The rows of each cloud lie close to a flat space through zero, with a little noise; how many dimensions that space has follows each cloud.
In the rows, zero is written as 128.

F:
[[101  71 113]
 [168 175 150]
 [153 165 141]
 [140  99 131]
 [125 124 125]
 [ 71 115 100]
 [140 177 139]
 [137 175 139]
 [147 132 134]]
 -> 2

C (15 x 3):
[[121 133 113]
 [126 129 121]
 [126 122 123]
 [107 147  81]
 [ 97 159  52]
 [ 98 152  62]
 [141 118 149]
 [114 136  96]
 [ 90 160  43]
 [104 146  79]
 [130 125 135]
 [117 133 106]
 [123 132 112]
 [133 115 146]
 [113 144  86]]
 -> 1

[[162 115  72]
 [131 145 136]
 [120 117 128]
 [101  72 122]
 [120 138 147]
 [112 104 133]
 [123 148 150]
 [152 191 145]
 [124 146 145]
 [129  94  99]
 [170 208 135]
 [111 111 137]
 [131 128 127]
 [168 169 108]
 [ 94 106 155]
 [163  86  53]
 [125 106 115]
 [120 122 133]]
 -> 2

[[ 99 112 152]
 [105 191 152]
 [135 125 121]
 [ 67 129 181]
 [123 130 135]
 [110  94 142]
 [116 162 145]]
 -> 2

N:
[[120 130 135]
 [111 119 124]
 [143 143 150]
 [120 154 216]
 [118 133 158]
 [136 116  83]
 [164 143 127]
 [118 105  75]
 [155 152 166]
 [ 87 139 195]
 [121 112  89]
 [103 132 167]
 [149 125  88]
 [125 133 141]]
 -> 2

[[ 97 141 116]
 [154 113 136]
 [132 129 129]
 [141 119 130]
 [170 105 145]
 [165 107 148]
 [134 130 129]
 [125 134 124]
 [139 122 139]
 [192  91 159]
 [ 39 178  86]
 [118 131 120]
 [145 114 143]
 [ 86 152 107]
 [187  89 162]
 [149 115 140]
 [ 78 156 104]]
 -> 1

[[134 118 170]
 [140 107 200]
 [130 134 111]
 [128 107 180]
 [136 104 205]
 [130 110 196]
 [132 127 140]
 [131 130 118]
 [131 113 156]
 [130 138  92]
 [133 116 191]
 [126 108 188]
 [119 132 113]
 [128 132 113]
 [116 151  36]
 [129 119 152]
 [131 130 119]
 [126 116 159]
 [129 132 110]]
 -> 1

[[139 127 120]
 [139 133 125]
 [113 127 140]
 [138 127 123]
 [185 126 104]
 [175 123 109]
 [ 73 128 152]
 [ 77 123 152]
 [167 126 111]
 [149 124 115]
 [ 51 127 170]
 [ 46 126 161]
 [189 130  99]
 [113 122 127]
 [168 128 106]
 [115 129 136]
 [161 123 109]]
 -> 1

Q (11 x 3):
[[187 114 112]
 [ 92  66  98]
 [101  95 112]
 [154 163 146]
 [118 128 127]
 [149 109 112]
 [ 77 102 118]
 [181 159 139]
 [115 106 116]
 [167 136 126]
 [114 155 145]]
 -> 2

E (18 x 3):
[[ 92 102 128]
 [ 91 100 128]
 [132 126 129]
 [121 123 128]
 [162 152 128]
 [ 89 107 129]
 [127 128 127]
 [199 182 127]
 [140 135 128]
 [110 114 131]
 [114 121 126]
 [141 137 126]
 [207 189 126]
 [173 164 124]
 [157 151 125]
 [136 131 128]
 [193 185 125]
 [179 162 126]]
 -> 1

J (15 x 3):
[[126 121 101]
 [121  91  66]
 [127  90  89]
 [127 122 103]
 [129 169 180]
 [126 138 124]
 [128 174 176]
 [119 134  99]
 [138 116 146]
 [110 125  54]
 [120 116  74]
 [123 140 123]
 [124 122 107]
 [127 163 167]
 [128  85  89]]
 -> 2

[[137 117 154]
 [119 131 118]
 [171 127  75]
 [169 108 154]
 [142 116 157]
 [165 128  88]
 [ 65 151 119]
 [100 139 117]
 [124 127 127]
 [105 138 116]
 [199  97 161]]
 -> 2

A, 6 rows:
[[ 78 114 143]
 [ 79 101 152]
 [168  81 143]
 [148 112 134]
 [137 135 124]
 [139 173 102]]
 -> 2

[[164 155 142]
 [111 109 123]
 [120 130 125]
 [ 51 103  83]
 [ 85 112 100]
 [150 135 137]
 [ 87 123 103]
 [165 144 153]
 [185 145 164]
 [ 84  90 105]
 [ 81 123  92]
 [146 104 151]
 [ 94 118 107]
 [114  91 127]
 [163 130 148]
 [130 124 131]]
 -> 2

L:
[[111 139 178]
 [142 116  73]
 [138 123  95]
 [122 134 153]
 [133 125 111]
 [153 114  44]
 [146 117  64]
 [134 124 106]
 [136 122 107]
 [116 134 164]
 [145 122  69]
 [115 131 169]
 [122 129 151]
 [112 139 194]
 [137 123  93]]
 -> 1

Z, 6 rows:
[[188 130  81]
 [ 67 129 171]
 [109 130 142]
 [157 125 109]
 [107 131 147]
 [111 128 139]]
 -> 1

[[123 115 151]
 [123 143  99]
 [ 47 120 137]
 [177 129 128]
 [157 130 128]
 [169 113 159]
 [ 65 159  65]
 [161 129 129]
 [102 145  92]
 [138 132 118]
 [143 129 127]
 [160 117 152]
 [ 99 101 181]
 [ 98 143 100]
 [107 125 131]
 [196 147  95]
 [136 110 159]
 [103 131 121]
 [141 111 162]]
 -> 2

[[177  77 185]
 [165 157 134]
 [111 105 128]
 [119  62 157]
 [143 165 117]
 [ 98 102 124]
 [147 131 137]
 [111 131 118]
 [139 126 135]
 [ 99 150  97]
 [155 123 151]
 [154 122 149]
 [190 174 135]
 [174 167 131]
 [136 124 136]
 [119 130 122]
 [ 81 164  79]
 [126 149 110]
 [102 146 100]
 [ 63 107  96]
 [104 124 117]]
 -> 2

H, 21 rows:
[[124 116  90]
 [127 159 189]
 [114 153 143]
 [102 153 134]
 [120 136 135]
 [147 138 194]
 [127 107  88]
 [113 145 135]
 [114 138 113]
 [132 144 156]
 [127 146 160]
 [129 110  88]
 [142 114 111]
 [122 131 119]
 [121 158 170]
 [123 116  89]
 [117 148 123]
 [126  82  21]
 [133 125 130]
 [ 96 132  67]
 [116 166 187]]
 -> 2

[[122 136  84]
 [137 115 196]
 [133 124 159]
 [136 118 181]
 [125 135  95]]
 -> 1

[[168  99 166]
 [170  97 163]
 [ 88  68 150]
 [130 116 141]
 [180 124 154]
 [128 133 120]
 [104 151 100]
 [148 117 143]
 [113  94 143]]
 -> 2

[[117  80  86]
 [134 165 174]
 [141 107  67]
 [108 100 140]
 [113 115 139]
 [111  99 128]
 [137 150 137]
 [120 112 123]
 [107  87 114]
 [108 112 150]
 [121 164 202]]
 -> 2

V, 21 rows:
[[134 159  80]
 [120 137 113]
 [165 105 154]
 [166 142  97]
 [ 99 130 138]
 [131 122 143]
 [ 71 160  96]
 [148 148  92]
 [ 90 161  91]
 [103 153 105]
 [137 153  78]
 [123 129 135]
 [123 140 105]
 [ 74 161  93]
 [141 135 117]
 [ 89 124 143]
 [165  95 164]
 [143 127 124]
 [ 54 119 164]
 [181  99 160]
 [136 132 117]]
 -> 2

S, 21 rows:
[[129 141 129]
 [123  60 101]
 [133 172 137]
 [152 114  72]
 [145 163 108]
 [126  74  89]
 [131 150 137]
 [125 140 143]
 [142 168 125]
 [107 124 177]
 [107 111 166]
 [138 140 111]
 [125 161 151]
 [118 106 128]
 [157 198 102]
 [142 157 112]
 [148 105  70]
 [130  86 104]
 [121 137 150]
 [159 185  86]
 [124 149 152]]
 -> 2

[[135  96 149]
 [202  83 119]
 [108 144 130]
 [121 134 129]
 [209  73 126]
 [168  94 131]
 [152  93 140]
 [150  78 153]
 [129 146 115]
 [126 136 126]
 [141 108 133]
 [131 120 129]
 [129 154 106]
 [114 141 126]
 [203  72 131]
 [126 133 124]
 [153 139 104]]
 -> 2

[[ 41  87 124]
 [ 95 114 128]
 [139 132 131]
 [104 118 126]
 [166 146 126]
 [ 96 114 127]]
 -> 1

P:
[[ 43 100 162]
 [110 123 135]
 [ 88 114 146]
 [162 141 113]
 [107 121 141]
 [169 146 110]
 [174 146 110]
 [ 99 122 141]
 [ 71 107 152]
 [104 121 136]
 [110 123 130]
 [163 140 113]
 [188 150 106]
 [ 73 108 153]
 [164 138 111]
 [167 144 111]
 [161 138 116]]
 -> 1

R (8 x 3):
[[151 130 156]
 [139 104 172]
 [158 150 139]
 [ 98 151  61]
 [129 112 155]
 [117 101 151]
 [173 132 180]
 [121 135 105]]
 -> 2

[[ 88 117 152]
 [154 133 110]
 [176 145 101]
 [175 143 100]
 [119 124 128]
 [ 85 115 150]
 [ 77 110 161]
 [166 139 109]
 [175 143  99]
 [ 89 117 154]]
 -> 1

W (9 x 3):
[[123 115 120]
 [152 188 164]
 [143 166 153]
 [104  74  91]
 [137 152 143]
 [108  75  95]
 [126 130 130]
 [128 113 117]
 [146 175 153]]
 -> 1

[[157 207 125]
 [156 209 126]
 [129 138 128]
 [111  89 131]
 [136 156 127]
 [129 136 129]
 [142 173 127]
 [101  50 133]
 [124 120 124]
 [122 118 129]
 [112  83 129]
 [131 132 127]]
 -> 1

K (17 x 3):
[[177 173 148]
 [183 175 145]
 [205 204 149]
 [116 112 131]
 [133 137 134]
 [141 139 129]
 [134 126 131]
 [ 78  80 107]
 [201 196 151]
 [137 136 128]
 [114 117 122]
 [143 148 135]
 [128 134 129]
 [129 127 128]
 [139 138 133]
 [117 127 129]
 [134 132 133]]
 -> 1

[[119 132 140]
 [ 92 137 144]
 [195 111  95]
 [118 128 131]
 [ 95 137 142]
 [175 113 107]
 [187 112  98]]
 -> 1

[[139 171 165]
 [120  92  93]
 [124 112 112]
 [127 128 134]
 [130 130 131]
 [139 179 175]
 [128 121 122]
 [133 132 134]
 [122 117 116]
 [139 168 164]
 [111  53  63]
 [133 170 156]
 [138 174 163]]
 -> 1

[[125 127 124]
 [165 147 145]
 [159 180  49]
 [124 133 106]
 [119 111 158]
 [107 112 120]
 [128 128 132]
 [138 154  71]
 [ 72  65 195]
 [142 143 113]
 [153 152 114]
 [130 139  95]
 [152 143 127]
 [151 138 153]
 [127 135 105]
 [105  94 169]
 [104 108 145]]
 -> 2

G, 18 rows:
[[ 86  62 125]
 [151 169 130]
 [200 242 139]
 [133 146 128]
 [137 149 132]
 [113 109 122]
 [122 118 131]
 [115 109 132]
 [120 120 122]
 [113 102 128]
 [133 134 131]
 [142 150 131]
 [ 81  54 125]
 [145 150 129]
 [111 101 126]
 [107  93 128]
 [113  99 128]
 [132 132 130]]
 -> 1

[[143 114 130]
 [ 49 184 127]
 [176  91 127]
 [166  99 129]
 [177  91 129]
 [111 140 130]
 [127 129 130]
 [102 148 127]
 [144 117 125]]
 -> 1

[[130 140 122]
 [127 183 100]
 [130 149 118]
 [130 109 140]
 [130 207  88]
 [126 133 122]
 [128 128 129]
 [132 179  97]
 [132 127 129]
 [125 111 138]
 [126 147 117]
 [123  45 174]
 [126  69 158]
 [132 173 104]]
 -> 1

B:
[[137 131 129]
 [139 198 170]
 [170 101 103]
 [201 144 117]
 [141 172 149]
 [106  98 117]
 [166 160 137]
 [ 77 143 151]
 [ 81 129 144]
 [159 127 118]
 [143 126 129]
 [ 76 109 128]
 [ 82 121 135]
 [120 156 149]
 [ 88  83 107]
 [157 164 147]
 [122 160 154]
 [111 117 128]
 [125 149 142]
 [150  93 101]]
 -> 2

[[145 128 136]
 [128 129 124]
 [122 150 159]
 [156 110 100]
 [219 105 146]
 [164 134 142]]
 -> 2

U:
[[124 128 120]
 [125 133 126]
 [130 138 123]
 [178  84 131]
 [133 125 126]
 [ 75 173 125]
 [ 78 174 124]
 [148 105 132]
 [207  61 131]
 [122 133 131]
 [143 112 130]]
 -> 1

T:
[[ 88 147 128]
 [179  91 143]
 [162 139 110]
 [110 141 123]
 [109 111 145]
 [188  88 144]
 [172 121 119]]
 -> 2

[[150 111 107]
 [147 110 109]
 [ 74 174 175]
 [145 113 111]
 [115 137 142]
 [166  94  97]]
 -> 1

X:
[[102 154 111]
 [169  94 150]
 [184 103 159]
 [ 97 166 109]
 [ 63 152  88]
 [ 79 122 100]
 [102 128 111]
 [129 163 127]
 [130 133 130]
 [100 122 114]
 [161 146 146]
 [ 70 154  97]
 [137 147 135]
 [137 157 135]
 [166 114 153]
 [175 111 153]
 [110  98 115]
 [148  90 135]
 [ 80 133 100]]
 -> 2

[[135 189 146]
 [118 143 122]
 [124 146 131]
 [147 147 146]
 [131 161 137]
 [ 52 157  67]
 [133 156 137]
 [ 79 105  80]
 [156 123 152]
 [113 111 108]
 [122 145 129]
 [128  77 119]]
 -> 2

M:
[[142  98 119]
 [132  77  80]
 [135 128 144]
 [141 100 124]
 [153  69 114]
 [128  81  73]
 [119  98  81]
 [140 108 129]
 [119 133 115]
 [130 164 170]]
 -> 2

[[116 156 139]
 [140 134 115]
 [123 120 132]
 [179 154  58]
 [135 161 116]
 [100 170 158]]
 -> 2

D, 6 rows:
[[133 140 120]
 [ 83  93 109]
 [158 142 162]
 [164 131 173]
 [135 101 165]
 [139 168  97]]
 -> 2

Y:
[[ 74 185 135]
 [146 108 128]
 [114 166 166]
 [124 159 166]
 [138 152 181]
 [ 75 140  73]
 [137 121 127]
 [113 159 149]
 [152 114 139]
 [144 120 138]
 [125 135 134]
 [ 92 125  79]]
 -> 2

[[179 169 165]
 [117 119 119]
 [102 109 110]
 [102 109 111]
 [ 88  96 101]]
 -> 1

[[134 136 126]
 [109 159 176]
 [126 174 173]
 [115 132 149]
 [162 114  76]
 [ 98 105 143]]
 -> 2

[[177  97  72]
 [166 103  78]
 [143 120 109]
 [130 127 126]
 [102 141 156]
 [146 115 104]]
 -> 1

gipeb, 13 rows:
[[141 136 137]
 [124 141  98]
 [138 154 104]
 [102 122  87]
 [120 103 152]
 [152 154 130]
 [155 187  79]
 [128 132 124]
 [119 160  63]
 [150 128 168]
 [126 126 126]
 [138 167  87]
 [185 179 145]]
 -> 2

[[ 88 103 140]
 [ 98 140 213]
 [110  94  78]
 [116 116 122]
 [133 138 147]
 [115 133 164]
 [131 121 100]
 [112 121 140]
 [125 107  81]
 [121 108  84]
 [109 104 103]
 [ 98 141 219]
 [133 145 165]
 [120 121 123]
 [131 134 143]
 [116 110 106]
 [130 133 139]
 [153 163 167]
 [102 134 192]]
 -> 2

[[125 113 123]
 [126 124 126]
 [114 190 157]
 [128 127 130]
 [129 139 135]
 [133  98 115]
 [138  88 108]
 [110 238 182]
 [121 165 147]
 [114 170 154]
 [128 127 131]
 [115 177 152]
 [131 107 119]
 [122 153 143]
 [116 175 152]]
 -> 1

[[103 108 136]
 [228 177 117]
 [ 81 115 114]
 [ 99 110 142]
 [166 124 149]
 [104 111 130]
 [120 139 115]
 [140 115 146]
 [105 117 120]
 [152 110 154]
 [168 116 158]]
 -> 2

[[167 115 129]
 [156 121 132]
 [114 128 116]
 [127 138 165]
 [136 141 212]
 [154 122 129]
 [ 80 137 105]
 [ 89 129  80]]
 -> 2

kepus (11 x 3):
[[136 107  94]
 [122 139 151]
 [144  94  58]
 [138  75  37]
 [125 132 140]
 [122 136 139]
 [122 142 165]
 [122 148 164]
 [133 115 104]
 [128 150 165]
 [126 139 139]]
 -> 1

[[151 107 130]
 [102 143 117]
 [115 135 129]
 [128 112 109]
 [162 104 137]
 [210  98 179]
 [171 123 162]
 [163 130 173]
 [127 120 125]
 [117 123 114]
 [ 95 129  95]
 [103 152 135]
 [179 112 164]
 [147 135 157]
 [103 126  99]
 [201  74 140]
 [144 124 135]]
 -> 2

zisa:
[[116  71 153]
 [126 142  82]
 [125 113 154]
 [140 179 108]
 [115  94 106]
 [128 149  86]]
 -> 2
